Below are the code and all the weights of a small trained network. Each question names an input and a class and asks about switching units off, where a switched-off unit gives its printed mean instead of its output.

import numpy as np


def w(rows, s, z=0):
    codes = np.array(rows[::2]) - 128.0
    scale = np.full(codes.shape[1], s)
    scale[-1] = z or s
    return codes * scale


def f(y):
    return y / 2 * (1 + np.tanh(0.7978845608 * (y + 0.044715 * y**3)))


def log_softmax(a):
    a = a - a.max(-1, keepdims=True)
    return a - np.log(np.exp(a).sum(-1, keepdims=True))


def net(x, mask):
    res = np.array(x, float).reshape(1, 8) / 4 @ E
    y = f(res @ A[0][:, :-1].T + A[0][:, -1])
    res = res + np.where(mask, y, B[0][:, -1]) @ B[0][:, :-1]
    return log_softmax(res[-1] @ U[:, :-1].T + U[:, -1])


A, B = {}, {}
E = w([
[93,192,72,35,85],'x0',
[147,147,102,94,199],'x1',
[67,178,200,90,147],'x2',
[165,223,78,197,190],'x3',
[202,210,179,186,68],'x4',
[173,133,91,160,144],'x5',
[104,162,210,59,125],'x6',
[254,133,152,84,140],'x7',
],0.0073)
A[0] = w([
[108,52,35,155,113,81],'neuron 1',
[178,190,176,189,178,139],'neuron 2',
[171,219,142,206,168,160],'neuron 3',
[72,76,214,172,154,107],'neuron 4',
[104,117,12,188,155,104],'neuron 5',
[186,135,144,159,65,139],'neuron 6',
[44,63,140,112,129,149],'neuron 7',
[166,175,173,149,113,185],'neuron 8',
[188,75,59,172,167,129],'neuron 9',
[90,180,106,56,84,167],'neuron 10',
[92,89,8,123,119,236],'neuron 11',
[130,199,95,119,243,150],'neuron 12',
[84,116,204,131,231,183],'neuron 13',
[127,14,180,211,100,216],'neuron 14',
[99,93,78,134,82,236],'neuron 15',
[64,155,94,112,52,134],'neuron 16',
[183,169,132,142,227,145],'neuron 17',
[175,180,165,189,106,194],'neuron 18',
[104,107,159,75,131,240],'neuron 19',
[76,113,118,72,136,254],'neuron 20',
[102,146,47,169,174,145],'neuron 21',
[211,99,194,52,116,182],'neuron 22',
[71,157,146,157,75,250],'neuron 23',
[55,31,155,136,141,244],'neuron 24',
[184,80,116,5,94,176],'neuron 25',
],0.011,0.0032)
B[0] = w([
[138,76,97,144,171,199],'neuron 1',
[30,64,106,83,93,231],'neuron 2',
[42,78,87,135,115,254],'neuron 3',
[191,145,165,249,108,189],'neuron 4',
[185,88,76,203,200,220],'neuron 5',
[125,100,73,71,83,201],'neuron 6',
[164,189,111,118,102,202],'neuron 7',
[90,23,66,112,45,207],'neuron 8',
[129,137,63,194,143,233],'neuron 9',
[68,164,165,87,158,222],'neuron 10',
[165,167,121,199,241,231],'neuron 11',
[40,93,184,169,206,230],'neuron 12',
[100,81,152,183,53,203],'neuron 13',
[167,178,138,169,73,252],'neuron 14',
[139,207,93,120,173,188],'neuron 15',
[97,236,85,77,147,194],'neuron 16',
[55,58,192,179,138,224],'neuron 17',
[58,109,2,120,28,233],'neuron 18',
[223,192,146,88,121,198],'neuron 19',
[182,198,148,123,135,208],'neuron 20',
[139,120,127,179,201,201],'neuron 21',
[171,33,191,47,65,241],'neuron 22',
[190,206,193,199,91,203],'neuron 23',
[219,170,125,132,123,223],'neuron 24',
[199,88,229,75,189,231],'neuron 25',
],0.006,0.0076)
U = w([
[149,125,174,122,130,187],'0',
[154,103,202,61,141,105],'1',
[140,106,98,160,211,89],'2',
[26,92,132,124,157,102],'3',
[146,160,158,165,97,54],'4',
[65,249,156,76,187,100],'5',
[131,146,112,145,119,253],'6',
[105,122,82,103,53,96],'7',
],0.012,0.0062)

Each question gives the input, the list of numbers given to net, and the class t.
The units are the neurons (one row each of A and B). Each row of codes is followed by its name. A weight is (code - 128) times the scale printed after its matrix; where a second scale follows, it is the last column's (A, B and U).
mask holds one flag per neuron, in row order. A switched-off neuron (its flag False) gives its mean, the last column of its row in B, instead of its output. The means were averaged over made-up inputs and are rounded, as every weight is.
A unit's drop is (log p(t) with every unit on - log p(t) with that unit switched off) / (log p(t) with every unit on - log p(t) with every unit switched off).
The circuit of an input: a set's keep is (log p(t) with only the set's units on - log p(t) with every unit switched off) / (log p(t) with every unit on - log p(t) with every unit switched off). Starting from the 12 units with the biggest drops (on a tie, the unit counted first), units are removed one at a time, each time the one whose removal leaves the highest keep (on an exact tie, the one counted first), for as long as the keep stays at least 0.8.
units of the circuit, in order: the units of the circuit, biggest drop first
most important unit: the unit with the biggest drop
top k neurons: the k neurons with the biggest drops, biggest first
drop when u is switched off: that unit's drop, to one decimal
input [-5,8,-1,1,6,-3,-6,8], class 7: units of the circuit, in order -> (neuron 18; neuron 8)
input [-2,0,-1,-4,-4,-7,2,2], class 1: most important unit -> neuron 25
input [6,0,3,4,4,1,-7,-3], class 2: units of the circuit, in order -> (neuron 5; neuron 21)
input [-5,3,-4,-5,2,-6,8,-3], class 4: units of the circuit, in order -> (neuron 4; neuron 14)
input [1,4,-4,-3,4,3,4,2], class 1: top 2 neurons -> (neuron 25; neuron 22)
input [1,-1,1,-8,2,-5,-7,-7], class 4: units of the circuit, in order -> (neuron 23; neuron 24)
input [6,2,-1,6,-3,8,6,6], class 3: top 2 neurons -> (neuron 12; neuron 17)
input [-7,8,4,-3,-5,-3,6,-4], class 4: top 2 neurons -> (neuron 4; neuron 13)
input [8,1,-5,3,5,0,-8,7], class 2: top 2 neurons -> (neuron 5; neuron 11)
input [0,8,-6,-8,-4,7,5,-7], class 2: top 2 neurons -> (neuron 11; neuron 1)
input [5,5,5,-7,-7,4,1,4], class 1: drop when neuron 25 is switched off -> 0.2
input [5,-2,-8,-8,4,3,2,7], class 1: drop when neuron 25 is switched off -> 0.1
input [7,0,-1,-7,0,2,-4,5], class 1: drop when neuron 21 is switched off -> 0.0
input [2,-2,-5,-7,-6,-7,6,-3], class 5: most important unit -> neuron 16
